Where the symbols take the units:
q266: !>q580, +>q127
q578: !>q481, +>q563
q33: !>q578, +>q852
q784: !>q460, +>q333
q687: !>q91, +>q615
q417: !>q563, +>q481
q55: !>q398, +>q760
q625: !>q417, +>q515
q509: !>q781, +>q804
q106: !>q804, +>q781
q91: !>q818, +>q56
q760: !>q784, +>q55
q396: !>q312, +>q765
q60: !>q625, +>q697
q693: !>q56, +>q818
q711: !>q651, +>q438
q282: !>q760, +>q398
q745: !>q765, +>q312
q636: !>q414, +>q119
q697: !>q106, +>q60
q284: !>q438, +>q651
q460: !>q687, +>q583
q398: !>q900, +>q282
q765: !>q257, +>q396
q852: !>q745, +>q33
q127: !>q82, +>q266
q583: !>q333, +>q460
q481: !>q515, +>q417
q721: !>q636, +>q705
q818: !>q711, +>q693
q312: !>q33, +>q745
q705: !>q591, +>q721
q804: !>q284, +>q509
q651: !>q509, +>q284
q563: !>q852, +>q578
q438: !>q693, +>q711
q176: !>q127, +>q580
q781: !>q60, +>q106
q515: !>q697, +>q625
q257: !>q176, +>q710
q591: !>q266, +>q82
q56: !>q615, +>q91
q333: !>q55, +>q784
q119: !>q705, +>q636
q900: !>q119, +>q414
q615: !>q583, +>q687
q580: !>q710, +>q176
q82: !>q721, +>q591
q414: !>q282, +>q900
q710: !>q396, +>q257

In the rows, zero is written as 27.

The rows follow the links: the fewer symbols apart two units are, the more alike their rows tend to be.

Name the unit of each row.
35 33 35 36 25 29 24 29 36 45 31 35 19 24 26 20 14 14 16 36 21 27 32 22 31 23 39 25 31 33 14 25 14 38 31 30 29 21 19; unit q852
29 22 39 30 12 35 24 31 33 29 13 34 28 35 26 15 30 10 29 33 20 16 27 19 31 25 28 27 27 39 31 35 16 32 28 14 30 20 36; unit q580
23 12 29 30 31 24 35 13 13 11 22 28 32 26 31 35 28 31 35 12 32 25 22 37 15 21 19 23 30 24 26 25 33 15 23 26 21 40 16; unit q82
22 20 26 19 24 21 27 33 19 19 14 24 29 42 33 31 32 25 26 20 32 33 20 25 20 32 9 22 24 35 47 35 28 24 8 17 23 36 35; unit q509
31 16 31 35 38 18 34 15 22 19 31 37 29 27 32 39 19 31 31 17 33 38 18 34 19 25 33 31 35 25 24 21 36 16 21 39 29 37 15; unit q697
22 36 15 15 37 16 23 34 28 34 34 17 26 33 30 36 21 38 17 24 31 45 19 24 25 33 17 25 20 21 37 25 33 28 18 36 24 30 28; unit q398
28 16 38 24 22 22 28 33 32 26 15 36 30 37 35 24 31 16 35 25 31 31 18 19 26 33 23 36 28 39 40 31 30 20 22 22 34 20 43; unit q591
30 33 30 32 22 33 25 26 26 34 27 22 18 21 24 17 21 18 15 34 17 18 36 24 27 20 24 11 29 30 16 31 8 43 27 23 22 29 12; unit q312
22 44 10 16 34 24 19 34 25 32 40 11 20 21 23 28 27 39 15 32 27 30 32 26 28 28 19 19 17 12 28 22 26 34 28 27 21 25 25; unit q333
23 13 29 31 33 24 36 15 18 15 21 28 25 24 29 34 26 29 32 10 26 26 21 37 13 19 14 19 30 22 21 26 32 21 29 34 22 42 15; unit q127
28 35 22 30 16 33 30 19 19 11 30 27 36 26 20 28 32 31 36 29 37 14 36 34 33 24 40 40 31 29 27 23 33 16 19 16 26 23 29; unit q414
30 32 27 32 28 29 30 21 26 33 35 24 18 22 24 23 16 23 11 31 19 24 33 26 23 21 23 10 31 26 14 27 12 44 26 27 21 34 9; unit q33

Each walk starts at a row. The symbols on each line, taken left to right, move it on to the next unit.
Answer with the unit's row; about right is enough.
31 27 24 33 37 21 29 18 22 26 37 30 23 28 30 33 12 27 16 19 27 37 24 31 17 22 24 16 32 24 17 25 24 31 18 40 23 37 7
! + ! + ! -> 32 23 27 34 38 19 31 15 21 24 33 32 25 28 33 38 15 33 20 17 28 40 20 33 19 23 29 23 32 26 22 26 32 25 20 44 23 40 9
! ! + + -> 32 16 32 33 32 20 34 15 24 15 27 40 33 28 31 35 26 30 38 14 33 34 17 32 22 25 35 37 34 29 23 22 38 10 26 36 28 32 21
25 26 19 19 40 13 23 35 28 30 31 24 27 35 34 37 22 35 20 22 32 49 17 21 23 36 18 30 23 26 42 26 37 23 14 34 29 29 34
+ ! ! + -> 20 40 9 17 39 18 22 32 26 35 37 12 24 26 25 33 23 40 16 29 29 39 28 25 28 28 18 20 21 14 31 24 30 30 22 31 23 28 27
! + + ! ! -> 24 20 28 19 34 13 25 34 28 30 24 30 30 40 34 35 24 24 25 21 32 46 12 19 27 36 20 34 25 32 43 28 38 20 14 34 32 26 39
25 12 31 31 36 24 32 18 21 23 23 28 23 22 31 32 25 28 27 12 19 32 21 31 13 20 15 17 27 20 20 24 26 23 36 40 20 39 13
! + ! ! -> 30 26 37 30 13 37 24 28 30 33 16 29 23 29 26 12 28 10 26 35 21 12 34 21 29 24 26 22 26 38 24 34 11 40 30 13 28 24 30
+ + ! + ! -> 28 14 34 33 35 23 30 18 28 31 27 31 18 18 30 27 19 25 22 19 17 32 19 27 15 20 22 14 28 21 14 23 23 28 42 42 22 38 11
36 31 33 37 17 31 24 27 36 39 32 33 22 30 26 20 14 15 18 40 22 24 32 17 37 26 40 29 32 38 21 28 13 37 25 23 33 16 25
! ! ! -> 33 18 35 31 34 25 28 23 35 38 31 33 14 17 27 24 19 22 18 26 14 33 20 22 21 22 28 16 28 23 12 25 21 36 43 45 27 29 12
! ! ! ! ! -> 23 21 25 31 26 27 35 15 12 6 20 28 34 27 25 34 34 31 38 18 33 19 27 41 20 22 26 29 33 26 29 27 32 13 15 24 23 34 23
29 14 35 32 26 25 32 17 23 14 24 38 35 25 29 32 30 27 45 17 32 25 19 31 25 27 40 40 33 30 26 22 37 8 29 31 31 25 27
+ ! + ! ! -> 28 14 34 30 17 33 30 16 26 13 23 37 37 24 25 28 34 29 45 23 31 17 25 33 28 25 40 39 29 28 25 23 36 10 34 26 30 22 33
+ ! + ! ! -> 26 21 29 28 16 35 28 21 27 16 22 30 35 21 24 22 39 27 45 26 29 12 32 30 30 25 36 37 26 24 23 21 33 16 40 19 29 20 34
29 40 20 28 20 36 25 21 23 16 34 27 36 23 20 27 30 34 35 37 36 13 37 32 40 27 42 40 30 26 23 22 32 19 23 17 29 15 30
+ ! ! ! + + -> 27 18 33 23 29 19 25 35 31 27 16 34 30 38 35 29 28 21 29 22 31 38 14 21 27 33 21 35 26 36 44 31 36 18 15 25 34 25 43
+ + + ! -> 26 29 23 32 21 31 32 16 12 5 26 27 35 27 24 34 34 30 40 24 36 14 30 38 26 24 30 37 32 28 28 26 33 15 14 17 25 29 22
28 27 32 26 16 29 29 31 22 21 17 29 32 42 28 27 26 19 25 31 33 24 28 26 30 34 23 31 32 45 39 37 23 28 2 11 31 24 33
+ ! + -> 26 24 29 24 20 24 27 31 21 21 14 25 33 40 34 29 29 20 27 25 35 25 23 28 26 33 16 26 25 40 44 36 27 26 3 13 29 30 35
! ! ! -> 35 34 33 32 15 32 26 30 32 36 28 32 28 34 26 17 18 14 23 39 29 20 31 22 37 28 39 32 32 42 27 34 16 37 14 15 33 18 26
24 29 26 24 16 38 24 24 26 20 24 23 31 18 20 20 39 28 43 31 25 8 37 32 32 22 35 34 24 19 21 22 26 19 41 16 27 20 33
+ ! + ! ! -> 21 36 22 23 18 37 22 28 24 23 26 18 29 14 15 17 39 29 33 33 26 6 38 29 33 23 31 28 20 17 20 24 23 27 42 18 25 19 31
! ! + + -> 18 44 12 18 27 30 21 31 25 30 34 13 25 18 20 23 30 38 20 33 23 22 39 26 33 26 21 24 19 12 24 23 24 34 36 23 18 25 27
28 17 38 25 14 32 23 32 31 30 11 36 29 35 33 18 35 12 32 28 26 21 20 19 30 31 26 33 26 39 36 34 28 26 24 13 34 20 43
! ! ! ! + -> 34 27 35 33 30 26 25 27 37 41 32 33 18 22 26 17 16 17 17 31 14 29 27 21 27 20 36 23 31 28 13 24 16 38 40 39 26 25 16
! + ! ! ! -> 28 32 24 35 34 26 29 19 22 32 36 24 18 23 26 28 13 27 11 25 21 32 30 30 21 21 24 12 33 24 17 27 15 39 22 34 22 36 4
